x =
array([-14.06,  -9.68,   5.68, -16.67, -22.92,  15.16, -19.07,   6.45,
        -5.18,   3.54, -11.29,   2.26, -16.55])
x[0]: -14.06
x[8]: -5.18
x[9]: 3.54
x[7]: 6.45
x[11]: 2.26
x[4]: -22.92
x[1]: -9.68

arr = [5 4 7 2 6 5 3 5 4 6 2 7 7 5]
arr[0] => 5
arr[12] => 7
arr[11] => 7
arr[13] => 5

A =
[[-40  28   9 -51  13]
 [  2   2  -1  84  24]
 [  9 -16 -18  31   5]]
Rows and columns are counted from 0.
(0, 0): -40
(0, 3): -51
(1, 3): 84
(2, 2): -18
(2, 3): 31

data =
[[-68 -11  -2  23 -64]
 [ 67  20  16  -5  63]
 [-61 -12  -2  21 -52]
 [ 52 -28 -36 -73  35]
 [ -9 -10  38  24  20]
 [ 50 -29 -50 -83  33]
 [-66  -7  -3  26 -57]
 [-15 -10  50  35  22]
 [-73 -15  -3  23 -63]
 [ 39  48  61  67  47]
 [-88  -2  26  59 -70]
 [-15 -31 -86 -78 -58]
 [ 28   6   5  -8  32]
 [-72 -10  12  37 -58]
 [ -6  -4  46  32  29]
 [-89  -6  19  53 -69]]
data[0][0] => -68
data[4][1] => -10
data[0][1] => -11
data[0][2] => -2
data[1] => [67, 20, 16, -5, 63]
data[6][2] => -3
data[:, 1] => [-11, 20, -12, -28, -10, -29, -7, -10, -15, 48, -2, -31, 6, -10, -4, -6]
data[5][2] => -50
data[2][4] => -52
data[2][0] => -61
data[4][0] => -9
data[5][1] => -29
data[12][4] => 32
data[8][2] => -3
data[:, 2] => [-2, 16, -2, -36, 38, -50, -3, 50, -3, 61, 26, -86, 5, 12, 46, 19]
data[11][3] => -78
data[:, 4] => [-64, 63, -52, 35, 20, 33, -57, 22, -63, 47, -70, -58, 32, -58, 29, -69]
data[:, 0] => [-68, 67, -61, 52, -9, 50, -66, -15, -73, 39, -88, -15, 28, -72, -6, -89]
data[15][3] => 53
data[7][4] => 22
data[:, 3] => [23, -5, 21, -73, 24, -83, 26, 35, 23, 67, 59, -78, -8, 37, 32, 53]
data[2] => [-61, -12, -2, 21, -52]
data[11][1] => -31
data[13] => [-72, -10, 12, 37, -58]
data[8][3] => 23
data[12][0] => 28
data[6][4] => -57
data[10][3] => 59
data[15] => [-89, -6, 19, 53, -69]
data[4][4] => 20
data[1][2] => 16
data[8][1] => -15
data[10][1] => -2

X =
[[ 59 -46 -29 -20 -38 -74 -17  54  50  84]
 [-25  -4 -33  20  26  31  35   5  10  -2]
 [-59  56 -17  80  78  80  39 -58   7 -49]
 [-41  19 -57 109  77  68  48 -27   7 -28]
 [-30  49  47 -40 -44   4 -25 -28 -47 -19]
 [-10  49  58 -45 -45  -3 -16 -41 -48 -44]
 [-40  41  -9  51  80  57  62 -46 -29 -42]]
X[0][0] = 59
X[6][8] = -29
X[0] = [59, -46, -29, -20, -38, -74, -17, 54, 50, 84]
X[1][5] = 31
X[5] = [-10, 49, 58, -45, -45, -3, -16, -41, -48, -44]
X[:, 9] = [84, -2, -49, -28, -19, -44, -42]
X[3][4] = 77
X[5][4] = -45
X[3][3] = 109
X[3][9] = -28
X[6][6] = 62
X[:, 5] = [-74, 31, 80, 68, 4, -3, 57]
X[4][5] = 4
X[2][2] = -17
X[5][9] = -44
X[4] = [-30, 49, 47, -40, -44, 4, -25, -28, -47, -19]
X[3][5] = 68
X[2] = [-59, 56, -17, 80, 78, 80, 39, -58, 7, -49]
X[4][2] = 47
X[0][1] = -46
X[:, 3] = [-20, 20, 80, 109, -40, -45, 51]
X[0][8] = 50
X[2][0] = -59
X[2][5] = 80
X[4][3] = -40
X[4][0] = -30
X[1] = [-25, -4, -33, 20, 26, 31, 35, 5, 10, -2]
X[1][3] = 20
X[6] = [-40, 41, -9, 51, 80, 57, 62, -46, -29, -42]

grid =
[[-12  23  12   2  -8  -3 -10 -18 -51  35]
 [-14  44  20   3  -3  -5 -12 -33 -61 101]
 [ 12 -23 -13   3   2   3  19  20  57 -48]
 [-21  27  16  25 -17  -4 -10 -25 -43  87]
 [-26  15  15  65 -46   3  12 -54  29  86]
 [-12   2   5  41 -24   0   8 -27  19  36]
 [  9 -17  -6   1   1   3  10  19  54 -45]]
grid[0, 0] => -12
grid[-3, 5] => 3
grid[1, 2] => 20
grid[-3] => [-26, 15, 15, 65, -46, 3, 12, -54, 29, 86]
grid[1, -3] => -33
grid[:, 0] => [-12, -14, 12, -21, -26, -12, 9]
grid[-5, 4] => 2
grid[-7] => [-12, 23, 12, 2, -8, -3, -10, -18, -51, 35]
grid[5, -6] => -24
grid[1, -1] => 101
grid[5, 3] => 41
grid[4, -8] => 15
grid[-4, 3] => 25
grid[0, 8] => -51
grid[2] => [12, -23, -13, 3, 2, 3, 19, 20, 57, -48]
grid[-1, 2] => -6
grid[-1, -9] => -17
grid[-5, 6] => 19
grid[:, -2] => [-51, -61, 57, -43, 29, 19, 54]
grid[-5, 9] => -48
grid[0, -8] => 12
grid[-2, -8] => 5
grid[-7, -4] => -10
grid[5, -5] => 0
grid[-6, 1] => 44
grid[0, 5] => -3
grid[:, 6] => [-10, -12, 19, -10, 12, 8, 10]

a =
[[ 30  46  23 -16   4 -25 -35 -55 -20  28  24  39]
 [ 35   7 -21  34  34 -11 -15  13 -30 -30 -12 -40]
 [ 41  14 -19  30  42 -41 -36   8 -14 -30 -42 -34]
 [-38 -25 -25   9 -27  20  36  34  20 -17   6 -10]
 [ 25  -1 -21  29  37 -26 -22  16 -20 -25 -28 -24]
 [ 29  15 -11  23  31 -17 -13  -1 -15 -17  -9 -16]
 [-50 -52 -38  16 -27  53  49  46  29 -29   1 -23]
 [ 32  -2 -19  35  37 -19  -9  11 -35 -33 -22 -35]
 [  5  80  89 -96 -60 -18 -38 -97 -23  98  89 111]
 [ 36  13  -3  28  38 -35 -32  -4 -21 -20 -18 -24]
 [-55 -52 -32   3 -40  50  48  35  55 -14   9 -14]
 [  7  19   6  -6  -4 -15 -29  -9 -13  10   3  17]
 [ 42   6  -1  26  44 -44 -10   0 -12 -31 -32 -38]
 [-47 -42 -24  11 -15  30  36  34  37 -13  -5  -9]
 [ 47  13  -8  31  45 -38 -31   4 -17 -32 -28 -31]
 [ 26   1 -18  43  33 -16 -20  14 -36 -30 -28 -42]]
Indices start at 0.
(0, 0): 30
(6, 8): 29
(7, 8): -35
(6, 6): 49
(0, 7): -55
(7, 6): -9
(14, 10): -28
(11, 7): -9
(14, 7): 4
(4, 3): 29
(4, 11): -24
(10, 5): 50
(11, 6): -29
(4, 4): 37
(5, 3): 23
(8, 6): -38
(14, 0): 47
(2, 2): -19
(9, 7): -4
(1, 3): 34
(12, 10): -32
(8, 11): 111
(1, 11): -40
(12, 5): -44
(6, 3): 16
(5, 6): -13
(2, 7): 8
(11, 1): 19
(8, 4): -60
(13, 5): 30
(9, 6): -32
(15, 4): 33
(13, 6): 36
(1, 5): -11
(3, 8): 20
(9, 1): 13
